Here is a tiny trained network, its code and every weight. The questions are about switching its units off for an input and a target symbol, where a switched-off unit gives its printed mean instead of its output.

import numpy as np


def w(rows, s, z=0):
    codes = np.array(rows[::2]) - 128.0
    scale = np.full(codes.shape[1], s)
    scale[-1] = z or s
    return codes * scale


def f(y):
    return np.maximum(y, 0)


def softmax(a):
    e = np.exp(a - a.max(-1, keepdims=True))
    return e / e.sum(-1, keepdims=True)


def log_softmax(a):
    a = a - a.max(-1, keepdims=True)
    return a - np.log(np.exp(a).sum(-1, keepdims=True))


def net(x, mask):
    ids = ['αδεζημπστω'.index(c) for c in x.split()]
    T = len(ids)
    res = E[ids] + P[:T]
    u = 0
    for l in range(2):
        r = res
        for j in range(2):
            rows = slice(4 * j, 4 * j + 4)
            q, k, v = (r @ M[l][rows].T for M in (Q, K, V))
            z = softmax(np.where(np.tri(T) > 0, q @ k.T / 4**0.5, -1e9)) @ v
            o = O[l][rows]
            res = res + np.where(mask[u + j], z, o[:, -1]) @ o[:, :-1]
        u += 2
        y = f(res @ A[l][:, :-1].T + A[l][:, -1])
        res = res + np.where(mask[u : u + 12], y, B[l][:, -1]) @ B[l][:, :-1]
        u += 12
    return log_softmax(res[-1] @ U[:, :-1].T + U[:, -1])


Q, K, V, O, A, B = {}, {}, {}, {}, {}, {}
E = w([
[102,71,83,133,96,155,196,33,107,83],'α',
[163,81,125,105,75,122,101,150,159,157],'δ',
[139,72,156,80,83,112,88,200,141,145],'ε',
[165,76,167,51,101,104,107,102,106,124],'ζ',
[176,163,129,83,83,192,73,170,99,133],'η',
[96,215,176,145,195,220,210,174,128,124],'μ',
[118,57,161,55,158,58,83,175,156,125],'π',
[147,95,78,162,169,151,160,247,175,202],'σ',
[173,139,55,178,238,81,183,169,69,56],'τ',
[26,77,137,94,230,82,95,171,241,82],'ω',
],0.015)
P = w([
[34,103,140,200,137,126,67,79,46,177],'0',
[160,104,206,244,167,159,2,120,129,90],'1',
[107,130,21,115,132,114,149,123,102,189],'2',
[57,137,165,152,161,104,67,60,43,199],'3',
[228,130,177,151,125,142,153,104,159,103],'4',
[137,133,44,61,145,149,163,131,140,157],'5',
[47,179,158,114,137,104,81,51,85,215],'6',
[222,141,178,110,139,165,159,160,178,62],'7',
[145,132,62,25,149,187,179,158,173,117],'8',
[12,221,151,104,108,92,97,65,105,214],'9',
[162,161,181,96,94,137,164,177,148,8],'10',
[127,116,66,19,154,209,194,152,171,96],'11',
],0.0096)
Q[0] = w([
[178,196,177,156,157,108,118,78,135,63],'0.h1',
[145,185,134,205,130,167,152,138,136,176],'0.h1',
[129,131,167,49,61,188,137,122,90,161],'0.h1',
[118,182,63,66,200,165,143,118,52,102],'0.h1',
[201,112,155,172,65,105,217,149,192,107],'0.h2',
[143,131,151,114,133,86,217,133,198,81],'0.h2',
[122,83,1,17,120,186,105,159,133,133],'0.h2',
[96,82,30,63,167,129,166,140,158,108],'0.h2',
],0.0096)
K[0] = w([
[104,155,113,182,145,112,107,66,83,109],'0.h1',
[108,184,132,200,124,144,140,168,98,182],'0.h1',
[160,149,166,62,82,196,114,124,117,145],'0.h1',
[152,164,95,99,172,188,182,105,129,72],'0.h1',
[113,127,97,213,79,167,138,75,57,80],'0.h2',
[92,150,86,137,89,101,127,57,92,27],'0.h2',
[149,244,147,35,122,175,96,161,119,138],'0.h2',
[112,213,154,116,101,158,147,145,153,99],'0.h2',
],0.011)
V[0] = w([
[200,138,90,125,118,142,117,135,127,183],'0.h1',
[82,98,105,101,74,141,156,62,132,51],'0.h1',
[200,122,128,104,82,174,168,98,64,3],'0.h1',
[36,186,189,127,120,123,231,149,147,119],'0.h1',
[166,107,131,159,136,52,141,119,135,194],'0.h2',
[121,103,151,94,206,120,219,152,216,105],'0.h2',
[167,85,54,136,84,88,68,113,137,111],'0.h2',
[119,51,116,97,111,99,144,150,143,89],'0.h2',
],0.0059)
O[0] = w([
[93,124,87,147,83,121,147,110,144,78,154],'0.h1',
[134,166,2,125,141,96,102,211,152,193,206],'0.h1',
[133,210,153,107,98,112,126,133,211,176,251],'0.h1',
[190,112,109,98,101,150,53,140,76,127,64],'0.h1',
[115,153,148,102,137,59,94,238,76,163,30],'0.h2',
[117,90,199,106,149,107,192,175,105,178,11],'0.h2',
[130,77,19,86,233,180,106,98,74,148,123],'0.h2',
[184,125,122,131,181,88,72,115,126,185,95],'0.h2',
],0.0062,0.0023)
A[0] = w([
[87,175,74,153,106,2,71,123,154,114,190],'0.n1',
[164,116,208,112,65,137,73,133,133,67,97],'0.n2',
[136,73,188,62,91,60,113,97,127,104,173],'0.n3',
[84,151,143,139,155,85,137,75,52,100,81],'0.n4',
[193,81,79,95,170,145,178,198,174,49,211],'0.n5',
[52,150,134,155,54,89,62,83,84,240,71],'0.n6',
[158,85,171,190,161,117,80,77,145,67,81],'0.n7',
[234,108,93,132,102,86,118,198,112,174,84],'0.n8',
[160,130,140,108,96,120,34,254,92,85,161],'0.n9',
[115,84,140,105,92,144,174,67,106,57,2],'0.n10',
[112,150,39,66,60,140,147,120,153,146,69],'0.n11',
[192,109,210,128,129,161,93,168,81,32,67],'0.n12',
],0.0079,0.0042)
B[0] = w([
[171,157,137,169,163,151,82,103,164,107,169],'0.n1',
[155,101,86,129,109,84,128,168,107,175,155],'0.n2',
[153,185,115,171,130,108,100,139,162,140,159],'0.n3',
[190,134,103,138,127,113,116,100,95,178,159],'0.n4',
[144,157,125,68,104,90,215,157,165,144,254],'0.n5',
[84,159,131,78,178,150,174,1,180,136,180],'0.n6',
[169,174,168,185,122,143,175,158,152,117,152],'0.n7',
[190,210,180,177,185,136,75,105,183,223,139],'0.n8',
[190,100,164,138,143,155,159,29,145,148,165],'0.n9',
[157,153,223,121,188,138,101,206,107,156,161],'0.n10',
[97,98,67,138,63,96,133,168,149,132,221],'0.n11',
[146,84,62,57,141,130,123,132,109,84,160],'0.n12',
],0.0092,0.0082)
Q[1] = w([
[131,165,214,186,137,135,107,129,158,76],'1.h1',
[130,168,152,103,90,156,195,153,184,146],'1.h1',
[88,122,66,67,139,70,115,147,150,157],'1.h1',
[169,102,74,162,148,132,84,201,162,17],'1.h1',
[152,110,146,153,110,113,115,220,160,31],'1.h2',
[107,156,158,164,160,145,117,178,73,58],'1.h2',
[91,117,183,74,136,61,183,112,88,119],'1.h2',
[131,147,77,134,129,123,130,255,148,118],'1.h2',
],0.009)
K[1] = w([
[77,103,139,189,146,59,132,75,165,125],'1.h1',
[127,140,147,97,48,151,186,89,134,135],'1.h1',
[141,190,138,70,145,194,52,110,107,185],'1.h1',
[79,99,126,254,122,119,78,85,7,159],'1.h1',
[72,94,140,214,129,124,79,66,72,132],'1.h2',
[118,99,136,224,189,78,128,116,90,103],'1.h2',
[77,73,113,114,148,62,202,160,194,40],'1.h2',
[80,112,116,181,63,97,120,76,39,175],'1.h2',
],0.0081)
V[1] = w([
[139,153,119,164,147,93,110,137,69,115],'1.h1',
[106,138,118,122,209,98,105,159,201,66],'1.h1',
[195,148,85,92,42,126,123,139,89,164],'1.h1',
[112,116,174,49,148,2,92,136,186,76],'1.h1',
[71,126,143,132,100,47,63,119,90,118],'1.h2',
[173,148,124,122,140,122,103,121,124,109],'1.h2',
[84,210,112,133,198,154,175,141,87,90],'1.h2',
[183,132,89,173,66,43,202,96,126,140],'1.h2',
],0.0082)
O[1] = w([
[109,168,149,151,39,7,141,96,131,120,47],'1.h1',
[80,91,118,233,200,59,122,255,222,100,100],'1.h1',
[92,190,129,81,98,201,50,81,51,112,218],'1.h1',
[168,114,94,191,216,74,15,150,207,118,49],'1.h1',
[47,218,59,117,112,169,118,24,229,100,11],'1.h2',
[181,171,124,167,166,151,90,68,122,78,125],'1.h2',
[186,159,36,155,56,180,145,214,43,179,133],'1.h2',
[127,76,124,236,69,21,205,23,114,114,253],'1.h2',
],0.0061,0.0077)
A[1] = w([
[141,161,189,170,141,128,105,140,68,152,67],'1.n1',
[116,254,146,144,181,140,154,106,147,135,72],'1.n2',
[133,134,147,159,181,109,37,87,189,153,165],'1.n3',
[151,141,143,150,75,105,127,186,144,109,81],'1.n4',
[106,177,177,145,121,176,98,78,113,134,3],'1.n5',
[159,77,208,167,188,135,102,117,115,44,1],'1.n6',
[52,125,97,134,117,77,164,144,152,186,81],'1.n7',
[48,163,158,174,128,150,168,184,100,76,89],'1.n8',
[157,70,53,166,126,76,189,197,151,119,165],'1.n9',
[180,203,143,126,123,220,157,112,170,96,41],'1.n10',
[79,26,190,93,163,131,98,124,129,161,119],'1.n11',
[227,144,209,124,145,83,113,155,120,106,123],'1.n12',
],0.0098,0.003)
B[1] = w([
[152,52,57,104,81,70,132,161,90,161,159],'1.n1',
[161,119,194,173,2,55,77,123,186,207,155],'1.n2',
[170,135,95,96,195,100,90,174,155,41,165],'1.n3',
[113,91,133,141,143,162,213,43,214,166,147],'1.n4',
[131,214,160,155,94,152,41,147,162,170,155],'1.n5',
[176,162,13,88,46,138,196,128,132,239,163],'1.n6',
[167,80,143,187,143,178,130,169,130,201,184],'1.n7',
[129,132,44,107,173,98,152,130,248,205,144],'1.n8',
[105,201,120,132,78,111,66,107,54,93,246],'1.n9',
[73,94,122,184,151,73,137,135,131,98,220],'1.n10',
[20,150,144,93,224,160,174,48,39,112,162],'1.n11',
[56,133,123,224,144,158,179,133,148,123,192],'1.n12',
],0.0088,0.013)
U = w([
[142,107,136,194,120,183,163,130,228,216,121],'α',
[116,115,176,207,154,209,133,97,102,2,255],'δ',
[144,152,79,39,97,144,142,79,87,26,212],'ε',
[143,98,128,129,109,113,77,124,149,138,161],'ζ',
[138,233,157,141,124,176,97,122,106,152,75],'η',
[206,168,154,117,131,190,100,191,89,198,188],'μ',
[168,82,90,100,135,106,112,125,150,145,99],'π',
[59,87,137,121,146,126,132,121,85,139,20],'σ',
[101,41,110,165,78,81,67,142,107,130,57],'τ',
[95,146,108,165,146,157,95,158,114,122,85],'ω',
],0.0099,0.0057)

Each question gives the input, a string of symbols that net reads in full, and the target symbol t.
The units are the heads (4 rows each of Q, K, V and O) and the neurons (one row each of A and B). Each row of codes is followed by its name. A weight is (code - 128) times the scale printed after its matrix; where a second scale follows, it is the last column's (O, A, B and U).
mask holds one flag per unit, layer by layer, with each layer's heads first. A switched-off unit (its flag False) gives its mean, the last column of its rows in O or B, instead of its output. The means were averaged over made-up inputs and are rounded, as every weight is.
A unit's drop is (log p(t) with every unit on - log p(t) with that unit switched off) / (log p(t) with every unit on - log p(t) with every unit switched off).
The circuit of an input: a set's keep is (log p(t) with only the set's units on - log p(t) with every unit switched off) / (log p(t) with every unit on - log p(t) with every unit switched off). Starting from the 12 units with the biggest drops (on a tie, the unit counted first), units are removed one at a time, each time the one whose removal leaves the highest keep (on an exact tie, the one counted first), for as long as the keep stays at least 0.8.
units of the circuit, in order: the units of the circuit, biggest drop first
unit that matters most: the unit with the biggest drop
top k neurons: the k neurons with the biggest drops, biggest first
k most important neurons of layer l: the k neurons of layer l with the biggest drops, biggest first
which heads matter: for each layer, one digit per head in row order, 1 if its drop is at least 0.15 and else 0, layers parted by /
input τ α α α α α α α η α ω, target α: 3 most important neurons of layer 0	[0.n5 0.n1 0.n12]
input α ω α μ σ α μ ε τ ζ μ, target ε: units of the circuit, in order	[0.n12 0.h1]
input η ω η μ ζ η τ α δ α α μ, target α: units of the circuit, in order	[1.n2]
input α ε μ α η ζ α σ η α, target σ: which heads matter	00 / 01
input α σ α η τ η σ, target τ: top 3 neurons	[0.n5 0.n11 1.n1]
input α η τ η π ω σ α δ, target ε: which heads matter	01 / 00
input η α σ ζ ζ τ τ α η π, target π: which heads matter	00 / 11
input η μ α α τ ω α, target ω: units of the circuit, in order	[1.h1 1.n9 1.n3 1.h2]
input α α η μ, target μ: which heads matter	10 / 00
input α α μ ω α α α ω α ζ η, target α: which heads matter	10 / 01
input α α α η α α μ η, target δ: 2 most important neurons of layer 1	[1.n12 1.n10]
input α α π α, target π: top 2 neurons	[1.n3 0.n6]
input ω μ α, target α: units of the circuit, in order	[0.h2 1.n8 0.n10]
input α ε ε δ ζ α α, target ζ: which heads matter	10 / 10
input η η α ω α α η ω, target δ: which heads matter	10 / 00
input μ μ η σ σ α α α α α τ, target α: unit that matters most	0.h1
input ω σ μ σ η σ τ α τ α, target τ: units of the circuit, in order	[0.n5 1.h2]
input τ τ ω η μ σ α ζ δ, target α: units of the circuit, in order	[1.n4 0.h2]
input α σ σ ω, target ω: 2 most important neurons of layer 1	[1.n9 1.n6]
input α τ α α η σ τ η α α π, target α: unit that matters most	1.n12
input α π μ α α μ α α ζ ω α ε, target α: units of the circuit, in order	[0.h2 1.n4]
input α α τ α δ ζ τ σ α α σ, target δ: top 2 neurons	[1.n9 1.n6]
input α α η τ, target τ: top 3 neurons	[1.n1 0.n4 1.n2]
input α μ ω α π τ, target α: which heads matter	01 / 00
input α μ τ η π σ π η α μ, target μ: which heads matter	10 / 10
input π η τ α ω α σ, target ω: top 4 neurons	[1.n9 0.n5 0.n11 1.n11]
input α α μ, target α: top 2 neurons	[1.n8 1.n9]
input α η α π α ω α α α ζ, target ζ: most important neuron of layer 1	[1.n3]
input α α τ σ α σ, target μ: units of the circuit, in order	[0.h2 1.n9 1.n10]
input α α σ η, target σ: which heads matter	01 / 01
